Here is a tiny trained network, its code and every weight. The questions are about switching its units off for an input and a target symbol, where a switched-off unit gives its printed mean instead of its output.

import numpy as np


def w(rows, s, z=0):
    codes = np.array(rows[::2]) - 128.0
    scale = np.full(codes.shape[1], s)
    scale[-1] = z or s
    return codes * scale


def f(y):
    return np.maximum(y, 0)


def softmax(a):
    e = np.exp(a - a.max(-1, keepdims=True))
    return e / e.sum(-1, keepdims=True)


def log_softmax(a):
    a = a - a.max(-1, keepdims=True)
    return a - np.log(np.exp(a).sum(-1, keepdims=True))


def net(x, mask):
    ids = ['Σμξτφω'.index(c) for c in x.split()]
    T = len(ids)
    res = E[ids] + P[:T]
    u = 0
    for l in range(2):
        q, k, v = (res @ M[l].T for M in (Q, K, V))
        z = softmax(np.where(np.tri(T) > 0, q @ k.T / 3**0.5, -1e9)) @ v
        res = res + np.where(mask[u], z, O[l][:, -1]) @ O[l][:, :-1]
        u += 1
        y = f(res @ A[l][:, :-1].T + A[l][:, -1])
        res = res + np.where(mask[u : u + 8], y, B[l][:, -1]) @ B[l][:, :-1]
        u += 8
    return log_softmax(res[-1] @ U[:, :-1].T + U[:, -1])


Q, K, V, O, A, B = {}, {}, {}, {}, {}, {}
E = w([
[155,179,120],'Σ',
[78,128,112],'μ',
[96,139,112],'ξ',
[117,151,116],'τ',
[131,160,119],'φ',
[242,2,74],'ω',
],0.0078)
P = w([
[133,165,128],'0',
[69,78,110],'1',
[96,149,8],'2',
[187,183,47],'3',
[196,85,208],'4',
[58,50,178],'5',
[40,145,91],'6',
[215,187,102],'7',
[238,83,159],'8',
],0.011)
Q[0] = w([
[143,162,68],'L0H0',
[2,146,179],'L0H0',
[171,92,189],'L0H0',
],0.017)
K[0] = w([
[172,156,192],'L0H0',
[132,168,4],'L0H0',
[72,75,132],'L0H0',
],0.018)
V[0] = w([
[7,18,77],'L0H0',
[71,127,26],'L0H0',
[1,17,113],'L0H0',
],0.0072)
O[0] = w([
[155,201,254,196],'L0H0',
[202,155,164,250],'L0H0',
[121,200,246,152],'L0H0',
],0.0091,0.0014)
A[0] = w([
[59,254,137,254],'L0N0',
[187,26,127,220],'L0N1',
[178,77,116,195],'L0N2',
[34,129,109,154],'L0N3',
[115,219,126,161],'L0N4',
[45,123,73,197],'L0N5',
[124,99,70,110],'L0N6',
[99,109,78,131],'L0N7',
],0.0098,0.0052)
B[0] = w([
[112,244,3,253],'L0N0',
[201,45,134,225],'L0N1',
[159,80,134,206],'L0N2',
[165,150,154,180],'L0N3',
[70,178,98,189],'L0N4',
[186,131,121,239],'L0N5',
[159,98,121,191],'L0N6',
[169,108,126,191],'L0N7',
],0.012,0.0057)
Q[1] = w([
[78,117,111],'L1H0',
[69,89,89],'L1H0',
[140,93,3],'L1H0',
],0.0075)
K[1] = w([
[122,201,37],'L1H0',
[72,155,1],'L1H0',
[123,43,17],'L1H0',
],0.0039)
V[1] = w([
[126,95,254],'L1H0',
[150,132,201],'L1H0',
[157,128,210],'L1H0',
],0.0067)
O[1] = w([
[54,33,2,2],'L1H0',
[117,33,20,83],'L1H0',
[121,61,46,86],'L1H0',
],0.0046,0.0078)
A[1] = w([
[103,36,74,54],'L1N0',
[128,152,11,192],'L1N1',
[64,232,99,253],'L1N2',
[73,210,101,33],'L1N3',
[213,43,167,7],'L1N4',
[179,78,141,109],'L1N5',
[1,213,87,10],'L1N6',
[192,74,84,190],'L1N7',
],0.0087,0.006)
B[1] = w([
[190,198,125,151],'L1N0',
[119,88,165,203],'L1N1',
[102,125,45,251],'L1N2',
[91,169,199,179],'L1N3',
[69,128,109,201],'L1N4',
[94,134,137,183],'L1N5',
[133,136,248,164],'L1N6',
[113,121,167,224],'L1N7',
],0.016,0.014)
U = w([
[58,62,180,153],'Σ',
[71,154,166,2],'μ',
[110,155,52,81],'ξ',
[218,138,83,216],'τ',
[225,143,214,166],'φ',
[64,77,4,150],'ω',
],0.012,0.0068)

Each question gives the input, a string of symbols that net reads in full, and the target symbol t.
The units are the heads (3 rows each of Q, K, V and O) and the neurons (one row each of A and B). Each row of codes is followed by its name. A weight is (code - 128) times the scale printed after its matrix; where a second scale follows, it is the last column's (O, A, B and U).
mask holds one flag per unit, layer by layer, with each layer's heads first. A switched-off unit (its flag False) gives its mean, the last column of its rows in O or B, instead of its output. The means were averaged over made-up inputs and are rounded, as every weight is.
A unit's drop is (log p(t) with every unit on - log p(t) with that unit switched off) / (log p(t) with every unit on - log p(t) with every unit switched off).
The circuit of an input: a set's keep is (log p(t) with only the set's units on - log p(t) with every unit switched off) / (log p(t) with every unit on - log p(t) with every unit switched off). Starting from the 12 units with the biggest drops (on a tie, the unit counted first), units are removed one at a time, each time the one whose removal leaves the highest keep (on an exact tie, the one counted first), for as long as the keep stays at least 0.8.
units of the circuit, in order: the units of the circuit, biggest drop first
most important unit: the unit with the biggest drop
top k neurons in layer l: the k neurons of layer l with the biggest drops, biggest first
input μ μ μ ξ, target μ: units of the circuit, in order : [L1N3, L0N1, L0N0, L1H0]
input φ ξ τ μ, target φ: units of the circuit, in order : [L0H0, L1N2, L1H0, L0N0]
input ξ Σ ω μ μ τ, target ω: units of the circuit, in order : [L1N6, L1N3]
input μ ξ μ ω ξ μ, target μ: units of the circuit, in order : [L0H0, L0N0, L0N1]
input τ φ Σ τ, target τ: units of the circuit, in order : [L1N4, L1N3]
input ω ω μ ω Σ ω φ τ Σ, target ω: units of the circuit, in order : [L0H0, L1H0, L0N0]
input μ φ μ ω μ φ, target μ: top 4 neurons in layer 0 : [L0N0, L0N1, L0N5, L0N2]
input ξ ξ τ μ Σ τ ω μ Σ, target τ: most important unit : L0H0
input φ τ φ Σ ξ Σ, target φ: units of the circuit, in order : [L1N2, L1N4]
input φ ω μ Σ ξ, target ω: units of the circuit, in order : [L0H0, L1H0, L1N6]
input μ μ ω Σ μ Σ μ, target Σ: units of the circuit, in order : [L0H0, L1N2, L0N0]
input Σ ω ξ φ ω ω φ μ, target ω: top 3 neurons in layer 1 : [L1N6, L1N0, L1N3]
input μ μ μ ξ φ φ τ, target ξ: top 2 neurons in layer 1 : [L1N2, L1N7]
input ω ω τ ω ω Σ φ, target ω: units of the circuit, in order : [L1N2, L0N0]
input ξ τ μ φ ξ Σ ξ φ Σ, target Σ: top neuron in layer 0 : [L0N0]
input ξ μ ω ω ω, target Σ: top 4 neurons in layer 1 : [L1N4, L1N7, L1N2, L1N5]
input τ Σ μ μ τ τ, target μ: top 2 neurons in layer 1 : [L1N6, L1N3]
input φ μ ω μ μ τ, target ω: units of the circuit, in order : [L0H0, L1N6, L1H0]
input ξ τ φ ξ τ, target τ: top 3 neurons in layer 1 : [L1N6, L1N3, L1N7]
input ω Σ ω μ φ, target Σ: top 2 neurons in layer 0 : [L0N0, L0N1]
input Σ τ φ Σ Σ φ, target φ: most important unit : L1N2
input ω τ Σ Σ μ φ ξ, target Σ: top 4 neurons in layer 1 : [L1N2, L1N4, L1N7, L1N5]
input μ μ μ ξ μ μ Σ τ, target μ: top 2 neurons in layer 0 : [L0N1, L0N0]
input φ ξ ξ ξ, target φ: top 2 neurons in layer 1 : [L1N2, L1N7]
input Σ Σ Σ, target Σ: top 3 neurons in layer 1 : [L1N4, L1N2, L1N7]
input μ Σ φ μ Σ Σ, target φ: top 2 neurons in layer 0 : [L0N0, L0N4]
